Here is a tiny trained network, its code and every weight. The questions are about switching its units off for an input and a class, where a switched-off unit gives its printed mean instead of its output.

import numpy as np


def w(rows, s, z=0):
    codes = np.array(rows[::2]) - 128.0
    scale = np.full(codes.shape[1], s)
    scale[-1] = z or s
    return codes * scale


def f(y):
    return np.maximum(y, 0)


def log_softmax(a):
    a = a - a.max(-1, keepdims=True)
    return a - np.log(np.exp(a).sum(-1, keepdims=True))


def net(x, mask):
    res = np.array(x, float).reshape(1, 3) / 4 @ E
    y = f(res @ A[0][:, :-1].T + A[0][:, -1])
    res = res + np.where(mask, y, B[0][:, -1]) @ B[0][:, :-1]
    return log_softmax(res[-1] @ U[:, :-1].T + U[:, -1])


A, B = {}, {}
E = w([
[158,193,56,126,235,83,113],'x0',
[65,163,246,48,180,231,141],'x1',
[166,104,156,192,210,45,233],'x2',
],0.011)
A[0] = w([
[157,167,106,199,48,71,106,70],'N0',
[130,127,137,136,197,93,150,152],'N1',
[134,205,108,89,138,117,23,92],'N2',
[112,231,81,170,175,101,111,56],'N3',
[175,118,119,114,114,177,68,44],'N4',
[104,121,113,73,106,131,62,231],'N5',
[147,28,173,165,68,181,149,3],'N6',
[141,217,75,122,198,166,139,74],'N7',
[60,125,145,92,187,163,154,17],'N8',
[114,84,171,151,68,150,172,105],'N9',
[189,190,131,110,194,96,62,58],'N10',
[150,130,167,113,176,182,116,44],'N11',
[184,126,117,182,141,121,68,38],'N12',
[90,117,121,126,112,141,74,27],'N13',
[73,143,197,68,174,134,128,181],'N14',
[158,119,81,165,98,143,140,12],'N15',
[165,107,192,169,167,106,173,50],'N16',
[137,111,98,73,127,160,73,57],'N17',
[136,105,118,168,126,117,213,201],'N18',
[126,136,145,126,167,154,249,56],'N19',
],0.012,0.0059)
B[0] = w([
[87,174,33,104,136,154,214,238],'N0',
[70,103,129,177,70,187,57,202],'N1',
[120,91,150,166,131,98,87,206],'N2',
[134,137,172,85,84,133,123,200],'N3',
[48,100,118,152,144,79,115,172],'N4',
[89,124,109,183,164,176,88,234],'N5',
[188,115,203,57,71,51,122,217],'N6',
[216,100,207,57,7,106,141,191],'N7',
[64,172,51,99,158,72,255,191],'N8',
[149,125,218,109,97,178,158,220],'N9',
[146,104,200,90,29,132,144,188],'N10',
[90,195,89,124,128,85,142,177],'N11',
[92,170,146,127,88,111,177,175],'N12',
[64,120,143,133,115,82,116,165],'N13',
[126,198,69,147,118,162,141,253],'N14',
[53,166,102,98,108,80,166,171],'N15',
[49,130,130,165,149,85,77,203],'N16',
[39,132,136,147,134,103,95,181],'N17',
[94,114,119,198,123,178,93,234],'N18',
[91,115,105,186,118,96,99,198],'N19',
],0.009,0.012)
U = w([
[88,200,62,116,125,130,236,93],'0',
[60,100,166,211,133,121,19,81],'1',
[152,114,250,79,77,125,144,121],'2',
[160,152,133,200,137,218,87,251],'3',
[188,103,151,110,192,119,119,99],'4',
],0.011,0.015)

Each question gives the input, the list of numbers given to net, and the class t.
The units are the neurons (one row each of A and B). Each row of codes is followed by its name. A weight is (code - 128) times the scale printed after its matrix; where a second scale follows, it is the last column's (A, B and U).
mask holds one flag per neuron, in row order. A switched-off neuron (its flag False) gives its mean, the last column of its row in B, instead of its output. The means were averaged over made-up inputs and are rounded, as every weight is.
A unit's drop is (log p(t) with every unit on - log p(t) with that unit switched off) / (log p(t) with every unit on - log p(t) with every unit switched off).
The circuit of an input: a set's keep is (log p(t) with only the set's units on - log p(t) with every unit switched off) / (log p(t) with every unit on - log p(t) with every unit switched off). Starting from the 12 units with the biggest drops (on a tie, the unit counted first), units are removed one at a time, each time the one whose removal leaves the highest keep (on an exact tie, the one counted first), for as long as the keep stays at least 0.8.
circuit, biggest first: the units of the circuit, biggest drop first
k most important neurons: the k neurons with the biggest drops, biggest first
drop when u is switched off: that unit's drop, to one decimal
input [-4,4,5], class 1: circuit, biggest first => N19
input [0,2,0], class 3: 3 most important neurons => N0, N8, N15
input [8,-3,8], class 1: 3 most important neurons => N1, N16, N18
input [-8,-1,8], class 1: 4 most important neurons => N16, N18, N19, N7
input [-8,8,8], class 0: 2 most important neurons => N8, N14
input [-5,7,0], class 0: 2 most important neurons => N8, N14
input [2,-3,1], class 3: 2 most important neurons => N8, N11
input [0,-6,7], class 1: 3 most important neurons => N18, N1, N16
input [-6,-6,8], class 1: 4 most important neurons => N18, N16, N8, N14
input [6,0,5], class 2: 2 most important neurons => N7, N10
input [-7,4,-7], class 1: 4 most important neurons => N5, N17, N4, N7
input [-1,-2,-2], class 3: 2 most important neurons => N8, N16
input [-8,-6,-4], class 2: 2 most important neurons => N6, N9
input [2,7,-4], class 0: circuit, biggest first => N8
input [-2,3,-2], class 3: 4 most important neurons => N0, N15, N12, N5
input [-2,1,-3], class 3: 3 most important neurons => N16, N19, N1
input [1,2,-2], class 3: 2 most important neurons => N0, N16
input [-8,-8,-2], class 0: drop when N10 is switched off => 0.1
input [-8,-4,2], class 2: drop when N6 is switched off => 0.1
input [5,-1,5], class 1: circuit, biggest first => N1
input [-6,-4,7], class 1: drop when N18 is switched off => 0.9
input [-7,8,0], class 0: drop when N14 is switched off => 0.7
